Table B holds the same points as the rows below and some others, measured another way and shuffled. Each row below is followed by which row of B it is.
B (72 x 22):
[[ -22   46  -76  -84  -37   -1 -121   -4  -22    9  -39   66   53    0
    63   48    6   59  -50   21  -71  120]
 [  10   19  -40  -69  -96  -36  -89   19  -25   41  -44   78   18    7
    76  -35   39    3   55   94  -13  119]
 [  40   -1  121    3   14 -157   90  -26   29  -79   95   20   44   64
   -29  -54  -41 -189  -14   15   20   -4]
 [  42   34  -54    9  -18   31  -68   71  111 -146  -28   17   94   84
    36   28  -30    2  -12  -74   -1   48]
 [  34  -23  197  -50  -50 -257  121  -80 -117   82  107   80   -4   20
     8 -132   12 -241   60  214    1   63]
 [  66  -15   43 -114 -227 -231   16    0   18  276  -61   47    8 -126
   128 -109  145  -61   47  323   -1  156]
 [ -40   -9 -146   77    9  105  -89  -53 -148  -21   21   79    0   96
   -11  -44   16   78   93  -25  -82  108]
 [  51  -17   16   10  -86 -161   37   10  134    2    3    3  -11   20
    28  -94   58 -105   23   33   65   37]
 [  20   28   -5   42   50  -22   -7    6  119 -166   53  -12   54   93
   -45    8  -55  -64  -66 -157   18  -24]
 [  44   -7  -15  134   51   69   40   -8   -4 -120   88   -3   84  131
   -93  -35  -64  -48   43  -98  -30  -23]
 [  31   32 -112   15  -41   25  -87   61  168 -105  -50   -5   56   45
    31   23    8   48  -38 -118   20   34]
 [  -1   74 -118 -140 -118   58 -206   69   34   31 -116   81   66  -35
   119   69   20  125  -25   41  -40  136]
 [  63   43   93 -144 -144 -117  -33   35   11  116  -19   66   60  -61
    69  -28    0  -81    9  169    9   71]
 [  45  -60   -5   55  -77 -174   44   15   44  -57  -12   54  -27  102
    86 -150  108 -125  133  110   58  125]
 [ -36   28 -101  -11  -18  -42  -72  -49   97   -7   11    9  -46   -5
   -27  -14   28   24  -78 -130   19   19]
 [  33  -98  -41  102  -51 -192   53   15  -33 -116  -30   88  -22  182
   146 -179  148 -129  206  178   27  214]
 [  42  -42   37    7 -130 -158   52  -36  -43  134   21   62  -41    2
    36 -158   90 -117  133  182   27   95]
 [  38   -6   55   -7  -47 -134   46  -28    6   10   45   32   20   29
    13  -74   19 -117   23   80    2   49]
 [  48   46   15  -68  -26  -59  -28   27   77  -17   -9   -3  146  -10
    53   75  -26  -11 -119   44  -71   71]
 [ 248  128   24   96 -270  557 -127  245  200  107   37  -40  121  -44
  -303  -67 -272   64  264 -265  174 -380]
 [  29   33 -271  145   10  200 -133   86  247 -206  -70  -62   70  110
   -21   55    0  174  -38 -305   10    0]
 [ -21  146   35 -199   86  141 -185   38 -136 -117    9   90  265   24
    40  262 -206   81 -201   -5 -212   88]
 [  -2   -3 -164  151   20  162  -71    4   17 -124   30   19    1  134
   -76  -45  -20   65   86 -192    0    2]
 [  75 -133  149  177 -191  -55  197 -139 -393  356  185  138 -150   56
  -151 -415   64 -230  483  341   38   14]
 [  45   48  -44  -19    0   32  -79   78  106 -165  -31   22  126   85
    49   64  -49    4  -42  -71  -15   55]
 [  26   -2  156 -129 -105 -232   47  -59 -140  170   44  107   16  -42
    66  -96   39 -164   46  295  -38  122]
 [  66  -10   15   43  -45 -123   52   15  161  -51   24  -21   30   41
     1  -71   28 -104   -8  -27   56    7]
 [  13   26  -29  -66 -100  -46  -91   35   29   -5  -35   80   -9   21
    61  -50   26  -26   62   36   36   78]
 [-120   79 -225  -18   72  167 -186 -119  -41   32   28    9    4  -41
  -104  123  -42  220 -184 -245 -138   25]
 [  37  -26  -37   44  -85  -77   18  -23   19   67   12   20   -3   18
     8 -101   63  -38   62   67    2   67]
 [  48   -7  -23   57  -50  -29    6   14   89  -54   21    9    7   65
   -20  -75    5  -57   51  -46   42    8]
 [ -23   25 -231  100   13  140 -128   11  141 -123  -33  -22    7   77
   -40   24   10  139  -39 -254   -5   17]
 [  41   13  -28   21  -41  -27  -27   33  104  -88    2   19   22   68
    11  -47   -1  -52   25  -58   43   20]
 [-121   48  -88  -94  -41 -132  -89 -177   61  172   56   21 -187 -141
   -97  -44   52   22 -149 -163   33  -25]
 [ 182  147  -29  -25 -228  479 -198  214  117  137  -35   -2  193  -83
  -159   61 -218  156  118 -132   30 -201]
 [  14   21  -30  -64  -85  -49  -63   -5  -39   84  -24   58   49  -22
    57  -15   31   13    4  111  -51  114]
 [ -98   92 -170 -101  -61  -60 -128 -150  232  235   11  -77 -128 -238
  -132   49   47  147 -299 -270   16  -87]
 [ 156   -7   37   63 -300   90    4   96   85  226    8   39  -73  -43
  -104 -249   11  -83  320   61  184 -110]
 [  -1   37  -50  -19   17   55  -67  -20 -118   14    9   48  140   28
    18   68  -32   60  -49   70 -158  124]
 [  55    4   23    2  -55 -107   32    3   92   18   16   -7   55    0
     8  -36   20  -69  -31   35    1   31]
 [  43   87 -282  -50   50  171 -306  294  311 -536 -268   16  292  220
   298  275  -17  224 -133 -181  -60  238]
 [  40   14   12 -107 -132 -102  -67   54  -23   47  -65   96   43    1
   136  -43   57  -37   72  199   -6  160]
 [  25   38  -36   42   28   59  -31   -1   64  -86   51  -14   78   56
   -68   26  -70   -4  -55 -133  -30  -26]
 [  32  -16    0   -6 -101 -147   16  -10   68   64   -3   25  -16   -5
    40 -100   75  -78   43   81   38   71]
 [  45   41   90   34   93  -65   49   13  147 -235   98  -27   90  117
   -73   21 -110 -155  -98 -183   37  -81]
 [  79   44  -43  -16 -123   29  -80  113  237  -67  -51    2   14    9
     2  -38  -13  -13   35 -120  119  -45]
 [  34    6   41  -70 -102 -129    0   -7  -16   92   -4   54   43  -27
    61  -52   37  -67   20  159  -26  102]
 [  54   13  -76   53  -35  -17  -18   40  168  -59  -22  -38   71   32
     6    1   21   15  -47  -77    3   26]
 [  57   18  -83   57  -71   80  -63   62  118  -52  -13    5   29   53
   -27  -42  -10   25   60 -104   46  -14]
 [  25  -16  -25   -6 -101  -90   -8  -20  -23   95   -3   51   -8   -3
    41  -92   68  -33   72  121  -11  101]
 [  45  -11   31  121   70  -76  100  -34  134 -149  108  -57   49  102
   -92  -43  -41 -128  -59 -148   18  -63]
 [  57   21   -1  -18  -35  -51  -15   46   68  -48  -17    9  128   35
    55   30   -5  -22  -39   47  -44   80]
 [  53  -16   79  -29  -85 -217   80  -28   59   86   31   11   25  -23
    32  -84   59 -135  -14  135    9   58]
 [ -27   56  -61   -9   61   27  -84  -19   61 -137   33   17   50   62
   -34   62  -63   12 -104 -174  -29    3]
 [ 230  107   66   61 -309  460  -86  179  115  256   56  -17   81 -106
  -292 -112 -220   37  275 -137  147 -338]
 [ -24   -6  -78   58  -15   39  -71  -13  -41  -94   23   83  -56  123
   -12  -92    5  -22  129  -76   38   49]
 [  65   11   99  -40  -81 -166   52    5  104   21   35   13   31  -12
     6  -67    3 -146   -7   56   53    3]
 [  29   33  -46  -19  -82   41  -94   50   71  -34  -23   48   16   33
     5  -33  -16    1   58  -52   46   17]
 [ 193  -22  127   76 -297  -34   91   93  185  194   38   -4  -80  -43
  -109 -286   17 -194  296   59  242 -165]
 [-199   27   29  -27  303   20   -6 -319 -584    5  247  141   90  101
  -121  117 -141    1 -163   51 -366  152]
 [  28  -16   63  -78 -130 -190   20  -41  -79  165    9   82   -7  -37
    74 -107   78 -100   63  239  -19  135]
 [  52    5   28   41    1 -104   53   -4  128  -69   46  -32   64   43
   -21  -23   -8  -93  -64  -52   11   -4]
 [  43   20  -18  -27  -69  -78  -25   33  119  -27  -22    9   47   15
    42  -19   24  -37  -24   -1   18   51]
 [  33  152  -51 -299  -93  -40 -234  146  245  -45 -175    8  222 -123
   196  262  -32  131 -304   13  -74  132]
 [  39  -18   50   23  -46 -122   60  -35   -5   22   54   31    6   38
   -10  -99   25 -119   49   67    7   42]
 [-163  132  -12 -270   19 -141 -151 -208   -5  208   65   36  -85 -227
   -81  122  -40   54 -361 -136  -81  -12]
 [  31    3  -66   49  -45  -31  -22   22  135  -58   -5  -12   10   45
    -7  -46   24  -16    3  -86   39   16]
 [  17   62   41  -95    7  -52  -68   49   44 -148   -6   56  108   65
    66   64  -67  -61  -65   -6  -25   65]
 [ -41    0   43   31  117  -48   43 -118 -179  -69  132   58   62   99
   -54    0  -64  -88  -36    7 -119   62]
 [  78   73 -301   47   33  240 -258  295  339 -480 -243  -34  297  212
   226  245  -21  243 -100 -222  -54  180]
 [  57  -36  -29   89  -63 -129   62   -5  173  -17   19  -33  -19   38
   -13 -114   72  -86   22  -39   73    6]
 [  38   19  -52   70   27  -17    7   12  191 -130   35  -56   63   57
   -52    7  -26  -30  -88 -175   23  -41]]
Rows of B count from 0, top down.

[ -98    2  -98   38  -28  117  -15  -13   19  -90  -40 -123   78   88
  -99  -44  -77  172  -33   99   55  -58   31  -52  200   59   47] | 70
[-114   42    7  -25  -74    2  -43   32  -22 -185  -34 -145  -24  -35
 -106   12    4 -135  102   69   10  -62 -110  -76   65  -34   34] | 71
[ -17  -63   86   14   19  120   18   86   58 -138  -71 -133   50   41
  -67    8   44  -68    6   62   20  -62  -93 -154   81  -46    5] | 57
[-132   -9 -225 -115 -163  -95   -1  -34 -147  -99    4   78 -152  -96
  -99  173  -60   -9  217  113  -12  157   16  289  158   53  182] | 44
[  33   29  -83  -51   19   16   23   49  -11  -51  -39    4   41   56
  -38  128 -106  109   52   32  -24  143   76   99  160   91  150] | 62
[  32   81 -214  -50    7   41   23   11  -30  -13  -22  -42   85  107
  -19   83 -169  271  -28   46   20  117  171  131  211  114  192] | 7
[ 143  -54  -81   -2  -12   33  -79  239   59  -37    1  175    0 -167
  -55  346  -41 -185  223  -97  -35  155  -19  134  -14    1   57] | 38
[-179  -15   40 -101  -95 -159   19   -1 -105 -178    4   18 -180  -60
 -157  151    6 -169  269   55  -90  106 -131   93   42   22  157] | 67
[-160  -36  132    3  -39   18   -2   25    7 -196  -42 -147  -40   15
 -144  -22   50 -135   98   74  -14  -85 -177 -162   52  -38   15] | 47
[   8   35 -161  -29  -53   30  -47   84   -5  -71  -10   12   18  -49
  -59  159  -90    7  105   13   14   71   44  110  106   44   98] | 8
[ -77   21  -88  -75  -73  -34   10   -2  -64 -115  -33  -31  -51    1
  -78   89  -51   10  108   92  -15   88   -4  118  151   43  136] | 39
[-191  -61  -52   42  -85   99  -16  -31   -5 -140  -37 -132    0   39
 -149  -63   -5   65   30  123   64 -115  -75 -101  157    5   16] | 16
[  7 -10 -35  41  14 132 -22  83  66 -81 -47 -88 103  54 -63  32 -61  70
  -7  31  32 -29   7 -87 129  26  27] | 66
[ 267  105  127 -282  161 -296  146   83  -63   16  -81  283  -40  100
   97  395 -189  -55  252  -27 -292  664  174  510  204  251  353] | 63
[-515 -190  104  217 -106   97  -43  -88   33 -188   92 -180  -82   90
 -439 -142   35  138  108   16   57 -368 -287 -481   -7   11  -14] | 15
[ -29   86 -231 -158  -79  -80   59  -43 -138  -71  -35  -10  -54   40
   -6  121 -119  144   69  120  -16  198  130  284  221   89  254] | 56
[ 188  -88 -106 -116   64  287  223   88  -26  -85 -161 -326  113  204
  143  -75  133  218 -322  197  145  -80   82 -113  174 -156  167] | 37
[ 112   30 -119  -67   69   -7   70   92  -10   18   -1   63   45   94
  -32  232 -141  209   45  -53  -51  214  141  135  114  112  248] | 41
[  3  -2  16  22  40  96  -2  78  55 -86 -47 -82  85  74 -71  40 -48  45
   6  19   6  -1 -11 -88 114  32  52] | 27
[ -93  -53    5   20  -33   79    0   40   15 -128  -36  -96    8   37
 -117   19   -5    9   45   63   21  -47  -74  -90  101   -2   46] | 32
[-166  -31 -195  -12 -155   27  -64  -11  -69 -122   -6   -7  -70  -89
 -130   71  -35   -9  140  114   52   -8  -32  108  151   13   61] | 50
[ 303  321  105   91  102  263 -291  167  303 -153 -278 -232  498  -39
  215 -206 -199 -303 -146  140   57   -5  103  -41  368   54 -403] | 36
[-202   29 -147 -107 -172 -118  -11  -75 -145 -151   -9   -3 -152  -63
 -119   82  -50  -42  201  140  -23  103  -29  217  170   56  151] | 25
[ -85   39 -172  -48  -91  -19  -17    6  -70  -98    0  -32  -40  -22
  -89  100  -71   49  108   60   15   53   25  112  128   36  137] | 17
[ 248  392  -38  -12  -28   35 -352  143  178 -155 -204  -28  329 -222
  180    2 -257 -460  117  112  -19  184  125  283  334  112 -301] | 65
[  25  -15   71  -71   64   79  119   33   -4 -121  -96 -184   47  160
   -8  -16   24   67  -69  102   -4   21  -11  -88  147  -16  134] | 45
[ -83 -119  167  209  -16  292 -135  211  192 -219  -44 -258  120  -75
 -184  -65  141 -253   -2  -32  120 -405 -286 -536 -104 -191 -235] | 22
[ 119 -110  216  163  149  272  -46  252  238  -88  -61 -119  213   66
  -94   41   38  -81  -52 -100   29 -152 -124 -392  -25  -55 -127] | 20
[ -72  -72  312  229   51  268 -162  188  260 -230  -87 -254  190  -25
 -165 -129   92 -304    2  -22   63 -357 -297 -553  -44 -123 -301] | 31
[  78   83 -282  -89  -39  -14    2   52  -62   -7   -2   65   22  -11
   -1  216 -165  162   76   24   -3  207  178  283  181  102  218] | 61
